m =
[[123 126 127 142 135 120 130 129 122 137 128 114]
 [140 136 145 127 128 123 138 116 116 116 115 121]
 [141 136 112 130 133 119 133 132 118 138 132 137]
 [125 134 132 109 128 114 133 138 139 113 131 126]
 [103 132 122 142 123 112 133 129 127 130 134 119]
 [121 113 135 110 133 132 127 126 142 141 131 141]
 [111 139 127 115 128 128 116 115 128 119 128 117]
 [132 135 140 152 129 141 127 105 123 123 120 135]
 [124 130 130 138 138 141 119 111 118 119 144 131]]
The last entry, reading row by row? 131
The first entry in reading order is 123
The entry in the bottom-left corner? 124
The 1st entry on the diagonal from the top-right corner? 114
The 2nd smallest entry -> 105
The third entry on the main diagonal is 112
The entry just right of the smallest entry: 132
The first entry in the row that holds the largest entry? 132
The smallest entry is 103
The second-last entry, reading row by row? 144
The entry directly above the smallest entry? 125
The fifth entry in reading order? 135
The entry directly above the largest entry is 115
The entry just right of 110 is 133
The entry directly above 144? 120
The bottom entry of the column that holds the largest entry? 138
The 3rd entry on the diagonal from the top-right corner? 138
The fourth entry from the end, reading row by row? 118
The 3rd-last entry, reading row by row -> 119
The third smallest entry? 109
The second entry on the main diagonal is 136
The entry just right of the largest entry: 129
The 2nd entry in reading order is 126
The largest entry in the last column is 141
The entry just left of the largest entry -> 140
The top entry of the column that holds the largest entry? 142
The third entry in reading order? 127

Questions about the table below. Rows and columns are numbered from 1.
1) Give the entry at row 2, column 3.
2) Give the entry at row 1, column 1.
3) Give the entry just right of the smallest entry.
4) Give the entry at row 2, column 1.
5) Give the entry in row 1 and column 3.
6) Give the entry at row 3, column 1.
7) Give the entry at row 3, column 2.
8) Give the bottom entry of the column that holds the smallest entry.
[[113 135 125 129 126 127 128 128 129 128 126 128 127]
 [106 136 128 129 125 127 128 128 129 128 126 128 125]
 [111 136 125 129 126 127 128 128 129 128 126 128 126]
 [113 135 125 129 126 127 128 128 129 128 126 128 127]
 [112 136 125 129 126 127 128 128 129 128 126 128 127]
 [103 135 140 129 125 128 128 129 128 127 127 129 120]
 [110 136 125 129 126 127 128 128 129 128 126 128 126]
 [113 135 125 129 126 127 128 128 129 128 126 128 127]
 [113 136 125 129 126 127 128 128 129 128 126 128 127]
 [112 136 125 129 126 127 128 128 129 128 126 128 127]
 [112 136 125 129 126 127 128 128 129 128 126 128 127]
 [109 136 126 129 125 127 128 128 129 128 126 128 126]]
1) 128
2) 113
3) 135
4) 106
5) 125
6) 111
7) 136
8) 109

[[137 120 124 109 125]
 [121 117 134 136 136]
 [113 114 136 150 140]
 [121 117 133 134 136]
 [115 110 127 148 130]
 [125 118 130 132 134]]
The entry just right of 124 is 109
What is the entry directly above 148?
A: 134
What is the top-left entry?
A: 137
The maximum: 150
The third entry on the diagonal from the top-right corner: 136
The smallest entry in the last row -> 118
What is the entry directly below 114?
A: 117
What is the entry in the bottom-right corner?
A: 134
The entry in the top-right corner: 125
The entry just right of 110: 127
What is the entry just right of 150?
A: 140
The 3rd smallest entry -> 113

Questions about the row below.
1) Find the smallest entry.
2) Find the largest entry.
[114 133 139 128 119 150]
1) 114
2) 150

W = [[128, 104, 122, 108], [128, 128, 130, 129], [127, 128, 130, 128], [130, 127, 130, 128], [128, 128, 130, 130], [152, 133, 111, 131], [127, 126, 128, 129]]
The entry just right of the largest entry: 133
The fourth entry in reading order: 108
The 3rd largest entry?
Answer: 131
The entry just right of 133?
Answer: 111

Read these off the table that follows. Counting starts at 1.
1) What is the entry in row 1 and column 3?
2) What is the entry at row 1, column 2?
3) What is the entry at row 1, column 1?
4) What is the entry just right of 152?
5) What is the bottom-right entry?
6) What is the entry just left of 117?
7) What is the entry in row 2 and column 1?
[[119 127 111 118 145]
 [130 127 130 113 133]
 [125 152 126 139 136]
 [128 141 127 132 133]
 [124 132 123 117 137]
 [136 132 132 126 132]
 [126 129 123 116 137]
 [126 133 122 125 137]
 [133 128 129 120 133]
 [122 129 119 116 139]
 [128 124 113 129 143]
 [131 127 124 121 136]
 [124 156 126 144 134]
 [141 127 137 122 129]]
1) 111
2) 127
3) 119
4) 126
5) 129
6) 123
7) 130

Read these off the row that follows.
1) Read off the second entry from the left.
2) Read off the entry just left of 128.
3) Read off the second entry from the right.
[151 130 125 132 121 128 123 123 125 131]
1) 130
2) 121
3) 125

105  120  141  121  123  108
The 1st entry from the left is 105
Find the 2nd-last entry.
Answer: 123
The 2nd entry from the left: 120

Read these off the grid that follows. Rows and columns are numbered from 1.
1) Read off the entry in the top-left corner.
2) Read off the bottom entry of the column that holds the largest entry.
3) Read off the entry in row 2 and column 1.
4) Read off the entry in row 1 and column 2.
5) Read off the entry just right of 124.
[[107 134 135 129 128 126 123 130 130 124 135 130 127 123 131 133]
 [121 131 137 140 135 117 121 138 133 120 142 127 122 107 134 145]]
1) 107
2) 145
3) 121
4) 134
5) 135

[[129 131 131 128 127 133 129 131 130 128]
 [130 136 140 127 128 145 133 140 134 130]
 [125 124 114 128 125 117 122 113 120 126]
 [128 128 126 127 127 131 127 126 127 128]
 [127 130 124 127 125 133 126 124 126 129]
 [128 130 130 128 128 127 129 130 129 127]
 [127 120 123 128 131 110 126 122 125 125]
 [129 134 134 127 126 143 131 135 132 130]
 [130 136 138 126 126 150 132 139 134 130]]
Indices start at 1.
What is the entry at row 1, column 2?
A: 131
What is the entry in row 3 and column 1?
A: 125
What is the entry in the bottom-left corner?
A: 130
The entry in the bottom-right corner is 130
The entry at row 2, column 1: 130
What is the bottom entry of the column that holds the largest entry?
A: 150
What is the entry in row 1 and column 1?
A: 129
The top entry of the column that holds the smallest entry -> 133
The entry just right of the smallest entry: 126
The entry in row 3 and column 2: 124
What is the entry in row 1 and column 3?
A: 131
What is the minimum?
A: 110
What is the entry just left of the largest entry?
A: 126
What is the entry in the top-right corner?
A: 128
The entry just left of 110 is 131
What is the entry directly above the smallest entry?
A: 127

A =
array([[146, 133, 125, 133, 125, 136, 124, 125, 137, 126, 130, 132, 126,
        138, 127],
       [117, 105, 130, 124, 122, 121, 134, 131, 129, 127, 129, 130, 127,
        128, 121],
       [127, 128, 128, 130, 126, 128, 126, 127, 129, 128, 127, 128, 129,
        130, 128],
       [129, 130, 128, 130, 129, 128, 126, 127, 126, 131, 127, 129, 131,
        130, 129],
       [134, 125, 141, 130, 145, 128, 125, 110, 116, 133, 131, 128, 126,
        128, 123],
       [124, 103, 142, 129, 140, 119, 129, 115, 135, 126, 134, 141, 128,
        132, 109],
       [131, 121, 126, 120, 121, 134, 125, 121, 135, 121, 129, 128, 111,
        125, 126],
       [114, 114, 132, 127, 127, 123, 123, 125, 132, 130, 124, 130, 134,
        134, 120],
       [141, 132, 124, 127, 128, 141, 126, 124, 134, 133, 128, 130, 129,
        140, 129],
       [115, 119, 132, 134, 130, 122, 117, 116, 134, 131, 120, 137, 137,
        134, 117],
       [130, 124, 137, 128, 139, 126, 129, 121, 118, 131, 130, 126, 127,
        127, 126]])
Give the entry at the centre.
115
Give the largest entry.
146
Give the entry just left of the smallest entry.
124
Give the entry just right of 103.
142
The smallest entry -> 103

Questions about the table below. Indices start at 1.
1) Give the top-left entry.
2) Give the entry in row 1 and column 2.
3) Give the entry in the bottom-left corner.
4) Give the entry just left of the smallest entry.
5) Give the entry in the top-right corner.
6) Give the bottom entry of the column that holds the largest entry.
7) Give the entry in row 2 and column 1.
8) Give the entry at row 3, column 1.
[[129 127 128 126 127 120 121 132 127 126 126 125 125 128 130]
 [129 128 128 127 127 122 123 132 128 126 126 126 126 128 130]
 [130 126 127 124 127 114 117 135 125 123 125 121 124 127 132]
 [128 128 128 127 128 126 126 130 128 127 127 127 127 128 129]
 [130 126 127 125 127 116 118 134 126 124 125 122 125 128 131]
 [131 120 128 131 124 110 106 131 125 125 124 123 120 129 128]
 [131 126 127 123 128 111 115 137 124 121 124 119 124 127 133]
 [131 126 127 124 128 113 116 136 125 122 125 120 124 127 132]
 [128 124 127 130 121 110 110 136 131 130 123 128 116 131 132]
 [128 128 128 126 128 124 125 131 128 127 127 126 127 128 130]
 [130 127 128 126 127 118 119 133 126 125 126 124 125 128 131]
 [127 130 126 125 122 112 119 142 132 130 123 128 117 131 137]]
1) 129
2) 127
3) 127
4) 110
5) 130
6) 142
7) 129
8) 130
